Below is a small trained network, with its code and all its weights. Each question gives an input and a target symbol and asks what happens when units are switched off, that is, made to give their printed mean instead of their output.

import numpy as np


def w(rows, s, z=0):
    codes = np.array(rows[::2]) - 128.0
    scale = np.full(codes.shape[1], s)
    scale[-1] = z or s
    return codes * scale


def f(y):
    return np.maximum(y, 0)


def softmax(a):
    e = np.exp(a - a.max(-1, keepdims=True))
    return e / e.sum(-1, keepdims=True)


def log_softmax(a):
    a = a - a.max(-1, keepdims=True)
    return a - np.log(np.exp(a).sum(-1, keepdims=True))


def net(x, mask):
    ids = ['ΓΔΠΣαεζθμξτψ'.index(c) for c in x.split()]
    T = len(ids)
    res = E[ids] + P[:T]
    u = 0
    for l in range(3):
        q, k, v = (res @ M[l].T for M in (Q, K, V))
        z = softmax(np.where(np.tri(T) > 0, q @ k.T / 2**0.5, -1e9)) @ v
        res = res + np.where(mask[u], z, O[l][:, -1]) @ O[l][:, :-1]
        u += 1
        y = f(res @ A[l][:, :-1].T + A[l][:, -1])
        res = res + np.where(mask[u : u + 4], y, B[l][:, -1]) @ B[l][:, :-1]
        u += 4
    return log_softmax(res[-1] @ U[:, :-1].T + U[:, -1])


Q, K, V, O, A, B = {}, {}, {}, {}, {}, {}
E = w([
[177,113,155,115,152],'Γ',
[27,74,94,123,131],'Δ',
[110,136,75,68,104],'Π',
[176,159,214,31,129],'Σ',
[178,82,138,93,252],'α',
[176,197,136,38,80],'ε',
[185,199,49,231,115],'ζ',
[67,21,185,175,197],'θ',
[98,52,63,139,205],'μ',
[71,180,176,48,45],'ξ',
[85,72,199,101,137],'τ',
[2,92,103,80,60],'ψ',
],0.0085)
P = w([
[152,47,76,2,152],'0',
[24,140,233,144,106],'1',
[63,122,225,130,106],'2',
[50,117,221,136,111],'3',
[67,125,205,124,120],'4',
[50,103,181,129,134],'5',
],0.0053)
Q[0] = w([
[191,167,89,249,94],'0.h1',
[169,161,100,194,110],'0.h1',
],0.014)
K[0] = w([
[113,207,136,251,59],'0.h1',
[99,175,144,241,73],'0.h1',
],0.011)
V[0] = w([
[255,121,187,134,190],'0.h1',
[151,146,15,155,149],'0.h1',
],0.0081)
O[0] = w([
[94,254,157,85,245,240],'0.h1',
[221,130,7,210,168,2],'0.h1',
],0.0068,0.00026)
A[0] = w([
[172,10,149,108,158,255],'0.n1',
[70,175,224,56,226,243],'0.n2',
[106,153,192,255,101,181],'0.n3',
[178,155,152,56,94,186],'0.n4',
],0.0074,0.0051)
B[0] = w([
[56,55,38,152,106,203],'0.n1',
[45,125,106,15,161,245],'0.n2',
[225,198,2,125,84,156],'0.n3',
[117,231,124,24,25,162],'0.n4',
],0.0063,0.011)
Q[1] = w([
[37,80,114,7,119],'1.h1',
[139,134,205,168,128],'1.h1',
],0.012)
K[1] = w([
[128,44,37,2,138],'1.h1',
[31,161,215,168,102],'1.h1',
],0.0068)
V[1] = w([
[184,234,185,73,32],'1.h1',
[255,97,8,165,118],'1.h1',
],0.0056)
O[1] = w([
[254,93,30,63,118,2],'1.h1',
[74,234,45,221,132,98],'1.h1',
],0.0088,0.0052)
A[1] = w([
[133,124,133,134,122,122],'1.n1',
[99,33,93,103,3,157],'1.n2',
[142,181,91,123,72,174],'1.n3',
[111,214,81,15,79,255],'1.n4',
],0.0065,0.0073)
B[1] = w([
[117,133,123,125,129,128],'1.n1',
[199,18,132,149,32,197],'1.n2',
[120,116,59,183,154,153],'1.n3',
[133,1,83,224,191,253],'1.n4',
],0.0072,0.015)
Q[2] = w([
[1,52,163,140,143],'2.h1',
[190,235,152,78,108],'2.h1',
],0.0059)
K[2] = w([
[123,90,62,127,118],'2.h1',
[118,130,254,81,126],'2.h1',
],0.0097)
V[2] = w([
[75,184,152,132,255],'2.h1',
[55,113,210,102,55],'2.h1',
],0.0095)
O[2] = w([
[93,95,254,176,215,2],'2.h1',
[42,44,166,82,12,10],'2.h1',
],0.0074,0.0091)
A[2] = w([
[147,218,130,167,147,37],'2.n1',
[106,81,255,142,125,2],'2.n2',
[172,113,142,209,194,191],'2.n3',
[200,96,106,34,78,19],'2.n4',
],0.0089,0.0027)
B[2] = w([
[168,1,143,61,136,173],'2.n1',
[136,252,50,31,174,215],'2.n2',
[90,156,230,140,36,232],'2.n3',
[192,204,227,163,157,255],'2.n4',
],0.0069,0.02)
U = w([
[124,2,93,106,169,170],'Γ',
[73,74,115,156,94,138],'Δ',
[103,123,41,150,141,209],'Π',
[166,117,167,90,144,66],'Σ',
[134,132,146,94,200,131],'α',
[156,170,78,110,167,50],'ε',
[146,103,164,182,139,253],'ζ',
[108,128,106,75,114,86],'θ',
[95,218,140,170,109,126],'μ',
[149,202,138,115,96,6],'ξ',
[123,82,201,116,97,174],'τ',
[112,162,114,142,64,90],'ψ',
],0.0092,0.0043)

Each question gives the input, a string of symbols that net reads in full, and the target symbol t.
The units are the heads (2 rows each of Q, K, V and O) and the neurons (one row each of A and B). Each row of codes is followed by its name. A weight is (code - 128) times the scale printed after its matrix; where a second scale follows, it is the last column's (O, A, B and U).
mask holds one flag per unit, layer by layer, with each layer's heads first. A switched-off unit (its flag False) gives its mean, the last column of its rows in O or B, instead of its output. The means were averaged over made-up inputs and are rounded, as every weight is.
A unit's drop is (log p(t) with every unit on - log p(t) with that unit switched off) / (log p(t) with every unit on - log p(t) with every unit switched off).
The circuit of an input: a set's keep is (log p(t) with only the set's units on - log p(t) with every unit switched off) / (log p(t) with every unit on - log p(t) with every unit switched off). Starting from the 12 units with the biggest drops (on a tie, the unit counted first), units are removed one at a time, each time the one whose removal leaves the highest keep (on an exact tie, the one counted first), for as long as the keep stays at least 0.8.
circuit, biggest first: the units of the circuit, biggest drop first
unit that matters most: the unit with the biggest drop
k most important neurons: the k neurons with the biggest drops, biggest first
top k neurons in layer l: the k neurons of layer l with the biggest drops, biggest first
input Π μ ζ, target ζ: 2 most important neurons : (2.n1; 2.n3)
input ε ξ μ ψ, target ε: circuit, biggest first : (1.h1; 2.h1; 0.n4; 1.n4)
input Γ α τ Σ Δ, target Γ: circuit, biggest first : (2.n3; 2.n4; 2.n2)
input ε μ ψ Π μ Δ, target ε: circuit, biggest first : (1.h1; 2.h1; 0.n4; 1.n4)
input ζ α α ε α, target α: 3 most important neurons : (0.n2; 1.n2; 0.n3)
input τ θ α, target τ: circuit, biggest first : (2.h1; 0.h1)
input α τ ε α Γ, target α: circuit, biggest first : (2.h1; 0.h1; 2.n2; 1.n2)
input τ ψ Γ, target τ: 3 most important neurons : (2.n4; 1.n2; 2.n2)
input θ τ θ, target θ: unit that matters most : 2.n2
input θ Π Σ Σ θ Σ, target θ: 2 most important neurons : (2.n2; 0.n1)
input ψ μ θ α ξ ε, target ψ: 2 most important neurons : (1.n2; 2.n4)
input Σ θ τ Π, target Σ: circuit, biggest first : (2.n4; 1.h1; 0.h1; 0.n4)
input ε ε ε μ ξ ξ, target ε: 2 most important neurons : (0.n4; 1.n4)
input τ ε ξ Δ Σ, target τ: circuit, biggest first : (2.h1; 0.h1)
input ζ ε ζ θ Δ, target ζ: circuit, biggest first : (2.h1; 2.n2; 1.n2; 0.h1)
input Π ψ ψ α, target Π: unit that matters most : 1.h1
input Γ μ Π Γ ε, target Γ: 2 most important neurons : (1.n4; 2.n3)
input α θ α Δ, target α: circuit, biggest first : (0.h1; 2.h1; 2.n2; 1.n2)
input μ τ θ ζ, target ζ: top 2 neurons in layer 1 : (1.n2; 1.n3)
input μ θ ζ ε ε, target ζ: top 2 neurons in layer 0 : (0.n3; 0.n2)
input ψ μ μ, target ψ: 2 most important neurons : (1.n2; 1.n4)
